Look-ups in named tables: a row name and a column name give one cell, copied from the table.

Girobap:
,Dez,Kom,Rodek,Nokun,Tos,Tipago,Narod,Derim,Banap
Pilak,115,100,120,166,89,109,175,156,89
Pufaso,137,89,23,104,127,119,122,87,55
Bibubup,103,82,119,75,92,129,95,134,114
Sirum,109,176,123,176,156,159,95,165,135
Lito,122,145,124,188,153,112,117,111,102
Nisevu,57,145,117,107,54,91,49,109,216
Ragef,114,142,119,143,119,143,90,121,126
Bup,99,92,173,118,100,124,129,108,93
Kif,123,160,112,162,149,150,103,173,140
Parutep,58,131,96,128,94,84,76,138,146
Rivila,121,142,113,163,111,145,88,138,133
Gudulob,152,154,87,125,28,134,120,41,201
Vurizo,72,84,165,97,76,114,107,138,96
Dag,144,191,103,165,132,144,72,96,162

Gudulob, Narod: 120
Lito, Nokun: 188
Kif, Banap: 140
Dag, Tipago: 144
Bup, Kom: 92
Kif, Narod: 103
Bup, Rodek: 173
Gudulob, Nokun: 125
Parutep, Dez: 58
Pufaso, Dez: 137
Bibubup, Narod: 95
Ragef, Derim: 121
Dag, Dez: 144
Parutep, Tipago: 84
Gudulob, Kom: 154
Vurizo, Rodek: 165
Nisevu, Rodek: 117
Which row has the largest Narod? Pilak

Table Velur
	Gatil	Dirate	Rokin	Sikub
Dige	54	27	57	54
Mun	98	62	95	65
Tikulib	73	66	72	57
Sulun	95	53	75	42
Buk	82	12	75	29
Zesu	75	66	73	67
Bitag	62	68	59	59
Surul	91	58	92	54
Vumos	80	45	70	52

Zesu, Rokin => 73
Mun, Dirate => 62
Buk, Sikub => 29
Surul, Sikub => 54
Surul, Dirate => 58
Dige, Sikub => 54
Bitag, Rokin => 59
Zesu, Sikub => 67
Sulun, Sikub => 42
Zesu, Gatil => 75
Surul, Rokin => 92
Sulun, Rokin => 75
Mun, Rokin => 95
Sulun, Gatil => 95
Surul, Gatil => 91
Dige, Gatil => 54
Which row has the largest Gatil? Mun

Vizi:
	Tusis	Pumubuk	Kogup	Vozofan
Fipur	120	85	179	166
Solog	143	143	123	86
Mogar	212	112	183	174
Fudit	119	170	96	23
Debap	114	132	107	129
Tobi	138	162	113	36
Nufor	189	111	173	154
Roke	126	111	142	140
Bidivot	153	138	134	99

Pumubuk of Fipur = 85
Pumubuk of Mogar = 112
Pumubuk of Bidivot = 138
Kogup of Roke = 142
Kogup of Mogar = 183
Pumubuk of Tobi = 162
Kogup of Debap = 107
Pumubuk of Roke = 111
Vozofan of Fudit = 23
Kogup of Nufor = 173
Tusis of Nufor = 189
Tusis of Bidivot = 153
Tusis of Roke = 126
Kogup of Solog = 123
Vozofan of Fipur = 166
Kogup of Fipur = 179
Kogup of Bidivot = 134
Row with the largest Pumubuk: Fudit

Table Visebi
	Podo	Fudof	Mani
Sosaf	80.53	85.56	33.13
Rotop	0.73	45.34	12.24
Niv	1.75	23.74	46.72
Soza	32.26	71.43	83.48

Rotop, Fudof => 45.34
Sosaf, Mani => 33.13
Rotop, Mani => 12.24
Soza, Podo => 32.26
Sosaf, Podo => 80.53
Soza, Fudof => 71.43
Niv, Mani => 46.72
Sosaf, Fudof => 85.56

Pez:
         Fareso  Mez   Dib  Zuzub  Zer
Meb          63   65     8     66  -69
Taz         -40   23  -100     15  -47
Reg          89   24    33    -76   29
Tasem        -1   31     6     -8   -1
Buf          28   32    26      9  -56
Demudur     -30  -35    76     38   51
Mebef        22   15   -70     44  -80

What is the Dib of Tasem in Pez?
6
What is the Zer of Taz in Pez?
-47
What is the Zer of Meb in Pez?
-69
What is the Zuzub of Taz in Pez?
15
What is the Zuzub of Meb in Pez?
66
What is the Fareso of Taz in Pez?
-40
What is the Fareso of Reg in Pez?
89
What is the Mez of Mebef in Pez?
15
What is the Mez of Tasem in Pez?
31
What is the Zuzub of Mebef in Pez?
44
What is the Mez of Buf in Pez?
32
What is the Zuzub of Tasem in Pez?
-8
Row with the largest Zer: Demudur

Vitan =
	Fute	Pusavis	Kub	Rokabo	Dit	Dupiri
Fure	-34473	-31138	-990	-27333	-61522	45436
Nusu	-36500	-35510	3653	-30521	-58667	39770
Zup	-16623	-6613	-38274	-5509	-69118	52059
Bel	-40127	-41857	13595	-35580	-50593	32545
Gek	-25097	-19519	-17312	-16737	-66864	51639
Dasu	-38171	-36593	8249	-34772	-55265	36422
Vigev	-24459	-15477	-26766	-12099	-65609	51049
Tif	-30006	-21584	-12104	-19847	-64834	50420
Kaz	-32538	-25190	-6574	-24513	-63221	47553
Velaf	-22932	-9863	-31963	-7989	-68217	52905

Pusavis of Velaf = -9863
Rokabo of Kaz = -24513
Dit of Nusu = -58667
Dupiri of Dasu = 36422
Rokabo of Bel = -35580
Kub of Nusu = 3653
Fute of Bel = -40127
Dupiri of Velaf = 52905
Pusavis of Dasu = -36593
Rokabo of Gek = -16737
Kub of Tif = -12104
Dit of Vigev = -65609
Dit of Dasu = -55265
Kub of Kaz = -6574
Fute of Fure = -34473
Fute of Velaf = -22932
Which row has the largest Fute? Zup

